Here is a tiny trained network, its code and every weight. The questions are about switching its units off for an input and a class, where a switched-off unit gives its printed mean instead of its output.

import numpy as np


def w(rows, s, z=0):
    codes = np.array(rows[::2]) - 128.0
    scale = np.full(codes.shape[1], s)
    scale[-1] = z or s
    return codes * scale


def norm(h):
    return h / np.sqrt((h * h).mean(-1, keepdims=True) + 1e-5)


def f(y):
    return np.maximum(y, 0)


def log_softmax(a):
    a = a - a.max(-1, keepdims=True)
    return a - np.log(np.exp(a).sum(-1, keepdims=True))


def net(x, mask):
    res = np.array(x, float).reshape(1, 8) / 4 @ E
    u = 0
    for l in range(3):
        y = f(norm(res) @ A[l][:, :-1].T + A[l][:, -1])
        res = res + np.where(mask[u : u + 7], y, B[l][:, -1]) @ B[l][:, :-1]
        u += 7
    return log_softmax(norm(res)[-1] @ U[:, :-1].T + U[:, -1])


A, B = {}, {}
E = w([
[120,116,131,128,119],'x0',
[147,96,98,3,139],'x1',
[138,119,117,133,121],'x2',
[160,89,177,137,171],'x3',
[125,124,128,129,126],'x4',
[165,166,225,83,61],'x5',
[138,117,116,132,117],'x6',
[128,133,130,126,134],'x7',
],0.0071)
A[0] = w([
[172,201,129,172,178,141],'L0N0',
[119,36,162,151,136,23],'L0N1',
[225,186,163,105,2,87],'L0N2',
[163,45,223,141,199,2],'L0N3',
[138,89,116,30,173,35],'L0N4',
[89,161,165,187,124,97],'L0N5',
[44,187,84,108,27,52],'L0N6',
],0.0091,0.0022)
B[0] = w([
[98,127,158,163,52,179],'L0N0',
[160,163,195,161,154,151],'L0N1',
[80,63,221,101,223,254],'L0N2',
[213,248,79,156,191,188],'L0N3',
[91,133,96,50,61,213],'L0N4',
[148,72,93,149,62,196],'L0N5',
[252,254,132,167,213,197],'L0N6',
],0.0065,0.0064)
A[1] = w([
[146,169,198,156,87,138],'L1N0',
[116,95,2,192,198,137],'L1N1',
[94,174,61,110,91,2],'L1N2',
[227,189,104,140,134,108],'L1N3',
[175,197,97,150,99,69],'L1N4',
[191,86,109,192,155,156],'L1N5',
[239,167,177,226,138,99],'L1N6',
],0.0068,0.003)
B[1] = w([
[104,137,202,136,110,201],'L1N0',
[102,154,254,95,236,229],'L1N1',
[142,130,126,110,170,144],'L1N2',
[189,198,108,141,149,184],'L1N3',
[206,99,127,200,159,159],'L1N4',
[78,189,110,110,57,192],'L1N5',
[148,45,29,99,140,254],'L1N6',
],0.0068,0.0054)
A[2] = w([
[115,104,153,5,139,191],'L2N0',
[182,123,63,164,81,122],'L2N1',
[100,82,148,255,15,94],'L2N2',
[18,78,86,130,153,3],'L2N3',
[47,178,46,134,245,122],'L2N4',
[184,201,82,12,143,126],'L2N5',
[94,99,136,251,70,175],'L2N6',
],0.0082,0.0032)
B[2] = w([
[90,129,76,200,67,254],'L2N0',
[195,145,202,132,81,154],'L2N1',
[94,137,13,128,119,201],'L2N2',
[60,141,141,109,184,145],'L2N3',
[123,79,218,125,107,232],'L2N4',
[155,127,98,186,117,249],'L2N5',
[129,123,56,1,80,212],'L2N6',
],0.0079,0.0066)
U = w([
[53,97,2,99,47,141],'0',
[16,93,229,129,197,253],'1',
[215,207,104,190,234,26],'2',
],0.008,0.0025)

Each question gives the input, the list of numbers given to net, and the class t.
The units are the neurons (one row each of A and B). Each row of codes is followed by its name. A weight is (code - 128) times the scale printed after its matrix; where a second scale follows, it is the last column's (A, B and U).
mask holds one flag per neuron, layer by layer. A switched-off neuron (its flag False) gives its mean, the last column of its row in B, instead of its output. The means were averaged over made-up inputs and are rounded, as every weight is.
A unit's drop is (log p(t) with every unit on - log p(t) with that unit switched off) / (log p(t) with every unit on - log p(t) with every unit switched off).
The circuit of an input: a set's keep is (log p(t) with only the set's units on - log p(t) with every unit switched off) / (log p(t) with every unit on - log p(t) with every unit switched off). Starting from the 12 units with the biggest drops (on a tie, the unit counted first), units are removed one at a time, each time the one whose removal leaves the highest keep (on an exact tie, the one counted first), for as long as the keep stays at least 0.8.
units of the circuit, in order: the units of the circuit, biggest drop first
k most important neurons: the k neurons with the biggest drops, biggest first
k most important neurons of layer l: the k neurons of layer l with the biggest drops, biggest first
drop when u is switched off: that unit's drop, to one decimal
input [3,3,8,8,-5,-1,-5,-4], class 2: units of the circuit, in order : L0N3
input [1,-5,-4,6,-4,5,-8,-1], class 2: 2 most important neurons of layer 1 : L1N1, L1N6
input [-5,-8,3,5,4,-7,-8,4], class 0: units of the circuit, in order : L0N2, L2N6, L0N6
input [-2,5,-6,1,3,-8,-4,-4], class 1: units of the circuit, in order : L2N4, L1N6
input [2,6,2,-5,-4,8,3,-7], class 1: 3 most important neurons : L0N2, L1N6, L2N2
input [4,-8,-1,5,1,-4,3,5], class 0: 2 most important neurons : L2N6, L0N6
input [2,0,5,-7,4,8,-7,-3], class 1: 3 most important neurons : L0N2, L0N3, L1N0
input [1,-7,-8,0,2,-5,0,4], class 0: units of the circuit, in order : L2N6, L0N5
input [6,-8,-4,8,-7,4,2,-5], class 0: 2 most important neurons : L0N6, L2N6
input [3,6,7,5,3,-7,-1,-5], class 1: 3 most important neurons : L1N1, L2N4, L2N6
input [1,-8,8,4,7,8,-8,8], class 0: 3 most important neurons : L1N1, L0N5, L2N2
input [-5,0,-8,-5,3,-4,6,-3], class 2: 2 most important neurons : L0N6, L0N2
input [-3,-5,2,-2,1,-6,-6,-2], class 1: 2 most important neurons : L1N1, L2N4
input [7,-5,0,-8,-8,0,-2,-6], class 2: most important neuron : L0N6
input [8,-4,3,3,8,0,-4,4], class 0: 3 most important neurons of layer 0 : L0N6, L0N5, L0N0
input [-4,-6,-2,8,4,6,-5,5], class 2: 2 most important neurons of layer 0 : L0N3, L0N5
input [-6,-3,1,-6,6,-3,2,-3], class 2: 2 most important neurons of layer 0 : L0N6, L0N2
input [4,5,-6,-4,0,8,-1,-6], class 1: 2 most important neurons of layer 2 : L2N6, L2N2
input [-1,-7,5,-4,8,5,-1,8], class 0: drop when L0N3 is switched off : 0.0
input [0,-4,7,4,5,-7,3,-2], class 1: drop when L0N6 is switched off : 0.1
input [7,2,8,-1,8,-4,4,-3], class 1: drop when L1N1 is switched off : 0.1
input [-8,0,8,-8,5,4,-2,-4], class 2: drop when L0N6 is switched off : 1.6
